[[ 17 -13  35  -1  -5  -3 -49]
 [-12   6 -39  48  23  42  22]
 [ 33  59  10 -27 -24   2   2]
 [-43  24 -52  18 -83  34 -29]
 [ 52  19  19  36   0  27 -53]
 [ 36 -62  -2  62   5  40 -20]
 [  2  19  26 -33 -24 -40 -30]]
->
[[-49  22   2 -29 -53 -20 -30]
 [ -3  42   2  34  27  40 -40]
 [ -5  23 -24 -83   0   5 -24]
 [ -1  48 -27  18  36  62 -33]
 [ 35 -39  10 -52  19  -2  26]
 [-13   6  59  24  19 -62  19]
 [ 17 -12  33 -43  52  36   2]]

[[ -9 -28  -2 -40  15  -4  39  35   4  64 -10 -53 -51   3 -54  -1]
 [ 40 -62  -1 -23  34  76  11  17   3 -31  18 -15 -38  -4  27  -1]]
->
[[ -1  -1]
 [-54  27]
 [  3  -4]
 [-51 -38]
 [-53 -15]
 [-10  18]
 [ 64 -31]
 [  4   3]
 [ 35  17]
 [ 39  11]
 [ -4  76]
 [ 15  34]
 [-40 -23]
 [ -2  -1]
 [-28 -62]
 [ -9  40]]

[[ 13 -35  14 -65  29 -28 -16  61   7 -32]
 [-10 -15 -23 -50  21 -34  13  25  20 -27]]
->
[[-32 -27]
 [  7  20]
 [ 61  25]
 [-16  13]
 [-28 -34]
 [ 29  21]
 [-65 -50]
 [ 14 -23]
 [-35 -15]
 [ 13 -10]]

[[-15 -20  -6  32 -27  18  48  19  54  23  23 -43  10   7  54  33]
 [-32  26  -5  23  -2 -17  36 -28 -15 -28   0 -30 -73 -25   3  42]
 [ 23  33   5 -44   8  21  58  38  27 -44  -1  16   0 -37   3 -26]
 [-53  11  37  25  28  24  -7  51 -44  17  58  -6 -12 -39  28 -64]]
->
[[ 33  42 -26 -64]
 [ 54   3   3  28]
 [  7 -25 -37 -39]
 [ 10 -73   0 -12]
 [-43 -30  16  -6]
 [ 23   0  -1  58]
 [ 23 -28 -44  17]
 [ 54 -15  27 -44]
 [ 19 -28  38  51]
 [ 48  36  58  -7]
 [ 18 -17  21  24]
 [-27  -2   8  28]
 [ 32  23 -44  25]
 [ -6  -5   5  37]
 [-20  26  33  11]
 [-15 -32  23 -53]]

[[ 23  -6  27  27   9  22  30  28  30  36  39]
 [ 11 -10  16  47  -9  40  16  11  37  65  53]
 [ 16  -8  13 -49  62 -47  17  14  27 -11 -48]
 [ -6  11 -11  25  29  28  -9  -6 -19 -18  12]
 [ 61 -48  57   4  47 -11  67  63  60  25  25]
 [-20  34 -10  20 -12  27 -14 -16   1  39  19]]
->
[[ 39  53 -48  12  25  19]
 [ 36  65 -11 -18  25  39]
 [ 30  37  27 -19  60   1]
 [ 28  11  14  -6  63 -16]
 [ 30  16  17  -9  67 -14]
 [ 22  40 -47  28 -11  27]
 [  9  -9  62  29  47 -12]
 [ 27  47 -49  25   4  20]
 [ 27  16  13 -11  57 -10]
 [ -6 -10  -8  11 -48  34]
 [ 23  11  16  -6  61 -20]]

[[ -8   3 -24]
 [-50 -12 -73]
 [  0 -16   8]
 [ 24  35 -36]
 [  0  31  49]]
->
[[-24 -73   8 -36  49]
 [  3 -12 -16  35  31]
 [ -8 -50   0  24   0]]

[[ 17 -30  12 -12 -27  -3]
 [-79  -5 -23 -18  18  44]
 [ 85  -1  -2  28   6  22]
 [-32 -14  40  28 -48  37]
 [ 72  44 -34 -23  -6  11]
 [ 14  34  16  46 -16 -15]
 [-15 -46  30 -34  24  23]
 [ 32   0 -28 -22  11 -10]
 [-42 -29 -24 -22   4 -60]
 [ 21 -17  14   2 -30 -76]
 [ 38   0 -19 -44  36  48]]
->
[[ -3  44  22  37  11 -15  23 -10 -60 -76  48]
 [-27  18   6 -48  -6 -16  24  11   4 -30  36]
 [-12 -18  28  28 -23  46 -34 -22 -22   2 -44]
 [ 12 -23  -2  40 -34  16  30 -28 -24  14 -19]
 [-30  -5  -1 -14  44  34 -46   0 -29 -17   0]
 [ 17 -79  85 -32  72  14 -15  32 -42  21  38]]

[[ 55 -51 -56  61  51 -53  -9  42 -31   7 -57 -56  47  59]
 [-50  56  56 -16  48  55 -56  55  49  56  60  59  53 -55]
 [-51  58  61  47  60  48 -42  60  54  57  57  60  60 -51]]
->
[[ 59 -55 -51]
 [ 47  53  60]
 [-56  59  60]
 [-57  60  57]
 [  7  56  57]
 [-31  49  54]
 [ 42  55  60]
 [ -9 -56 -42]
 [-53  55  48]
 [ 51  48  60]
 [ 61 -16  47]
 [-56  56  61]
 [-51  56  58]
 [ 55 -50 -51]]

[[ 17  13 -14 -68  26  21 -28   5  -7]
 [ 36   6  19  12  35   6 -31  37  -2]
 [ 14 -13 -25  76  21  13  15  35   7]
 [-22 -15  16  37 -11  18  28   7  25]
 [-47  -5  -5 -14 -57 -15   4 -36  11]
 [-35 -15 -10  46 -35  -6  41 -10   7]
 [  7   8 -11 -12  -3 -20  13 -12 -10]]
->
[[ -7  -2   7  25  11   7 -10]
 [  5  37  35   7 -36 -10 -12]
 [-28 -31  15  28   4  41  13]
 [ 21   6  13  18 -15  -6 -20]
 [ 26  35  21 -11 -57 -35  -3]
 [-68  12  76  37 -14  46 -12]
 [-14  19 -25  16  -5 -10 -11]
 [ 13   6 -13 -15  -5 -15   8]
 [ 17  36  14 -22 -47 -35   7]]
---
[[-55 -15 -54 -45  20  10  56 -50  26]
 [-28  51  -9  32 -45 -44  51 -48  60]
 [ 32 -46  54 -14  43 -43  29 -53  16]
 [-45 -61 -56 -58  -6  49  57  45 -55]
 [-45  23 -62 -50 -43  26  18  57 -20]
 [ 15 -48  -2 -54  52  48 -39  53 -50]
 [ 23 -34  13 -15  57  51 -56  47 -67]
 [ 32  60  28  46 -46 -50 -14  42  40]
 [ 39  55  45  50 -50 -51 -52  29  15]
 [-42 -19  14 -46 -10 -46  60 -54  56]]
->
[[ 32 -46  54 -14  43 -43  29 -53  16]
 [ 39  55  45  50 -50 -51 -52  29  15]
 [ 32  60  28  46 -46 -50 -14  42  40]
 [-42 -19  14 -46 -10 -46  60 -54  56]
 [ 23 -34  13 -15  57  51 -56  47 -67]
 [ 15 -48  -2 -54  52  48 -39  53 -50]
 [-28  51  -9  32 -45 -44  51 -48  60]
 [-55 -15 -54 -45  20  10  56 -50  26]
 [-45 -61 -56 -58  -6  49  57  45 -55]
 [-45  23 -62 -50 -43  26  18  57 -20]]

[[  0 -70  45  72   6   7  44  40 -63]
 [-28 -57  47  21  38  75 -76 -39 -13]]
->
[[-28 -57  47  21  38  75 -76 -39 -13]
 [  0 -70  45  72   6   7  44  40 -63]]

[[ 55 -25 -56 -17  38  52 -21  41]
 [ -9  77  49  41 -50 -76 -76 -59]
 [-39  51  -1  49  -5  -5   3  47]
 [ 23 -12 -48  18 -54   3  41 -78]
 [-42  24  57  77 -76  31  19 -60]]
->
[[-42  24  57  77 -76  31  19 -60]
 [ -9  77  49  41 -50 -76 -76 -59]
 [-39  51  -1  49  -5  -5   3  47]
 [ 23 -12 -48  18 -54   3  41 -78]
 [ 55 -25 -56 -17  38  52 -21  41]]

[[ -5  19   3  10  22   2  34   1  76  31   4  -3 -16 -41]
 [ -5  46  49 -26  85 -14  76 -27  83  14 -21 -19  38 -17]]
->
[[ -5  46  49 -26  85 -14  76 -27  83  14 -21 -19  38 -17]
 [ -5  19   3  10  22   2  34   1  76  31   4  -3 -16 -41]]

[[-54  -1  60 -17  62  59 -61 -62]
 [ 16 -23 -19   3 -43  15 -31 -13]
 [ 54 -59 -50  45 -55 -39  61  57]
 [ 54  51 -60 -63 -52 -58  55  44]
 [ 28 -61 -58  48 -37  38  53  70]
 [ 38  28 -36 -66 -32  35 -37 -33]
 [-53 -56  56  58  46  33  61  31]]
->
[[-54  -1  60 -17  62  59 -61 -62]
 [-53 -56  56  58  46  33  61  31]
 [ 16 -23 -19   3 -43  15 -31 -13]
 [ 38  28 -36 -66 -32  35 -37 -33]
 [ 54 -59 -50  45 -55 -39  61  57]
 [ 28 -61 -58  48 -37  38  53  70]
 [ 54  51 -60 -63 -52 -58  55  44]]

[[-32 -10 -22  65  79]
 [ 27  41  36 -17 -10]
 [  5  22  15   8  25]
 [-26   2 -24  20   7]
 [ 21  14  30  25   7]
 [-12 -17 -16  54  57]
 [ -8  22   6  24  18]
 [ 45 -35  16  29  63]]
->
[[ 27  41  36 -17 -10]
 [ 21  14  30  25   7]
 [ 45 -35  16  29  63]
 [  5  22  15   8  25]
 [ -8  22   6  24  18]
 [-12 -17 -16  54  57]
 [-32 -10 -22  65  79]
 [-26   2 -24  20   7]]

[[-79 -64 -33  -6  59  12  -9  12]
 [ 52  -9   2 -39  66 -75  28 -53]
 [ -3 -42 -31  36 -24  42 -72  87]
 [ 62  18  12 -37  42 -75  35 -57]]
->
[[ 62  18  12 -37  42 -75  35 -57]
 [ 52  -9   2 -39  66 -75  28 -53]
 [ -3 -42 -31  36 -24  42 -72  87]
 [-79 -64 -33  -6  59  12  -9  12]]
